Below are the code and all the weights of a small trained network. Each question names an input and a target symbol and asks about switching units off, where a switched-off unit gives its printed mean instead of its output.

import numpy as np


def w(rows, s, z=0):
    codes = np.array(rows[::2]) - 128.0
    scale = np.full(codes.shape[1], s)
    scale[-1] = z or s
    return codes * scale


def f(y):
    return y / 2 * (1 + np.tanh(0.7978845608 * (y + 0.044715 * y**3)))


def softmax(a):
    e = np.exp(a - a.max(-1, keepdims=True))
    return e / e.sum(-1, keepdims=True)


def log_softmax(a):
    a = a - a.max(-1, keepdims=True)
    return a - np.log(np.exp(a).sum(-1, keepdims=True))


def net(x, mask):
    ids = ['ΔΞΣΦβεζ'.index(c) for c in x.split()]
    T = len(ids)
    res = E[ids] + P[:T]
    q, k, v = (res @ M[0].T for M in (Q, K, V))
    z = softmax(np.where(np.tri(T) > 0, q @ k.T / 2**0.5, -1e9)) @ v
    res = res + np.where(mask[0], z, O[0][:, -1]) @ O[0][:, :-1]
    y = f(res @ A[0][:, :-1].T + A[0][:, -1])
    res = res + np.where(mask[1:9], y, B[0][:, -1]) @ B[0][:, :-1]
    return log_softmax(res[-1] @ U[:, :-1].T + U[:, -1])


Q, K, V, O, A, B = {}, {}, {}, {}, {}, {}
E = w([
[81,127,120,70,141,90,126,12],'Δ',
[122,10,14,102,104,186,161,107],'Ξ',
[238,151,117,147,147,97,114,154],'Σ',
[105,122,143,73,61,50,83,128],'Φ',
[164,153,163,162,68,35,75,122],'β',
[117,94,54,218,163,125,191,160],'ε',
[142,164,75,70,99,147,181,163],'ζ',
],0.012)
P = w([
[118,84,213,108,67,254,91,168],'0',
[175,150,35,58,159,116,126,165],'1',
[168,148,30,72,145,103,126,144],'2',
[157,149,29,62,148,98,127,155],'3',
[149,181,94,127,133,127,133,112],'4',
[135,160,88,124,134,107,131,109],'5',
[155,169,95,126,130,97,125,126],'6',
[145,158,99,146,129,83,120,121],'7',
[142,140,77,147,126,93,131,114],'8',
[133,127,85,146,125,74,136,109],'9',
[133,110,73,173,118,76,148,106],'10',
[133,134,63,151,128,68,150,94],'11',
[132,134,69,161,124,70,150,96],'12',
[110,125,57,163,124,64,138,101],'13',
],0.0084)
Q[0] = w([
[140,209,83,73,151,73,165,110],'H0',
[103,152,254,124,162,238,111,143],'H0',
],0.0076)
K[0] = w([
[93,2,129,185,149,196,107,123],'H0',
[156,210,33,76,199,34,190,78],'H0',
],0.0056)
V[0] = w([
[66,193,248,22,83,109,74,16],'H0',
[230,229,210,195,88,89,78,254],'H0',
],0.0074)
O[0] = w([
[123,233,88,174,80,212,84,26,41],'H0',
[131,181,181,2,125,111,252,48,4],'H0',
],0.0086,0.0025)
A[0] = w([
[63,197,109,148,197,170,118,138,119],'N0',
[143,79,203,54,157,71,202,145,60],'N1',
[112,60,99,148,143,105,137,179,62],'N2',
[140,122,201,62,112,105,254,103,159],'N3',
[27,44,179,110,165,50,120,187,26],'N4',
[135,86,142,171,215,107,74,185,2],'N5',
[130,141,160,160,181,13,90,73,190],'N6',
[109,91,84,138,114,146,82,140,81],'N7',
],0.0072,0.005)
B[0] = w([
[136,159,120,176,112,112,229,131,131],'N0',
[117,146,183,214,204,79,109,25,206],'N1',
[127,167,189,90,149,126,80,97,225],'N2',
[124,127,156,206,39,114,167,230,251],'N3',
[255,170,208,141,96,170,180,123,204],'N4',
[10,190,204,41,140,133,114,113,180],'N5',
[110,86,47,112,110,190,168,197,252],'N6',
[143,176,170,117,112,117,102,150,178],'N7',
],0.0071,0.0036)
U = w([
[135,132,111,192,84,117,114,123,77],'Δ',
[85,129,167,70,107,100,85,145,55],'Ξ',
[93,113,141,184,151,78,190,151,153],'Σ',
[106,175,143,87,161,141,148,24,127],'Φ',
[123,173,109,86,66,203,222,183,2],'β',
[254,121,173,131,168,132,146,95,73],'ε',
[146,45,82,65,107,159,159,196,252],'ζ',
],0.007,0.0055)

Each question gives the input, a string of symbols that net reads in full, and the target symbol t.
The units are the heads (2 rows each of Q, K, V and O) and the neurons (one row each of A and B). Each row of codes is followed by its name. A weight is (code - 128) times the scale printed after its matrix; where a second scale follows, it is the last column's (O, A, B and U).
mask holds one flag per unit, heads first, then neurons. A switched-off unit (its flag False) gives its mean, the last column of its rows in O or B, instead of its output. The means were averaged over made-up inputs and are rounded, as every weight is.
A unit's drop is (log p(t) with every unit on - log p(t) with that unit switched off) / (log p(t) with every unit on - log p(t) with every unit switched off).
The circuit of an input: a set's keep is (log p(t) with only the set's units on - log p(t) with every unit switched off) / (log p(t) with every unit on - log p(t) with every unit switched off). Starting from all 9 units, units are removed one at a time, each time the one whose removal leaves the highest keep (on an exact tie, the one counted first), for as long as the keep stays at least 0.8.
units of the circuit, in order: the units of the circuit, biggest drop first
unit that matters most: the unit with the biggest drop
top k neurons: the k neurons with the biggest drops, biggest first
input ε Ξ ζ ζ β Δ Σ Σ ζ ζ Ξ Δ ζ Δ, target ε: units of the circuit, in order : (H0; N4)
input ε Δ ζ ζ ζ Δ Ξ ε ε Ξ Ξ ζ, target ε: units of the circuit, in order : (H0; N4; N1; N2)
input ε ζ ζ β, target ε: units of the circuit, in order : (H0; N4)
input β ζ Δ ζ Δ Φ Σ ζ β ζ ζ ε, target β: units of the circuit, in order : (H0; N3)
input Σ Σ ζ Ξ ζ ζ ζ β Δ ε ζ ζ, target Σ: units of the circuit, in order : (H0; N1; N3)
input ε ζ Φ Φ Σ ζ ζ Φ Δ Δ Δ ε Σ Φ, target ε: top 3 neurons : (N4; N1; N2)
input Φ Σ ε, target Φ: top 2 neurons : (N3; N6)
input Σ ε Δ, target Σ: top 2 neurons : (N3; N1)
input ε ζ Δ ζ ζ ε Σ ζ ζ ζ β ζ Σ Ξ, target ε: units of the circuit, in order : (H0; N4; N1; N2)
input Ξ Δ Σ ε, target Ξ: units of the circuit, in order : (H0; N5; N2)
input ε β Σ ε, target ε: units of the circuit, in order : (H0; N4; N1)
input Σ Σ ζ Δ, target Σ: units of the circuit, in order : (N3; H0; N1)
input ζ Δ ζ Φ Δ ζ ζ Φ Σ Ξ ζ Ξ Δ, target ζ: top neuron : (N6)
input Σ ζ Δ ε ζ ζ Σ, target Σ: top 3 neurons : (N1; N3; N4)
input Ξ Ξ ζ Ξ Φ, target Ξ: top 3 neurons : (N5; N2; N7)
input ε Δ ζ, target ε: top 2 neurons : (N1; N4)
input ε Δ ζ ζ, target Σ: units of the circuit, in order : (H0; N1)
input ε ε ζ Σ Φ, target ε: unit that matters most : H0
input β ζ Δ ζ Δ ζ Δ Δ Δ ζ, target β: top 2 neurons : (N3; N1)
input Δ ζ Σ Ξ ζ ζ Δ Ξ, target Δ: top neuron : (N6)
input ζ ζ ζ Δ Ξ ζ ζ Δ Δ β, target ζ: top 2 neurons : (N6; N1)
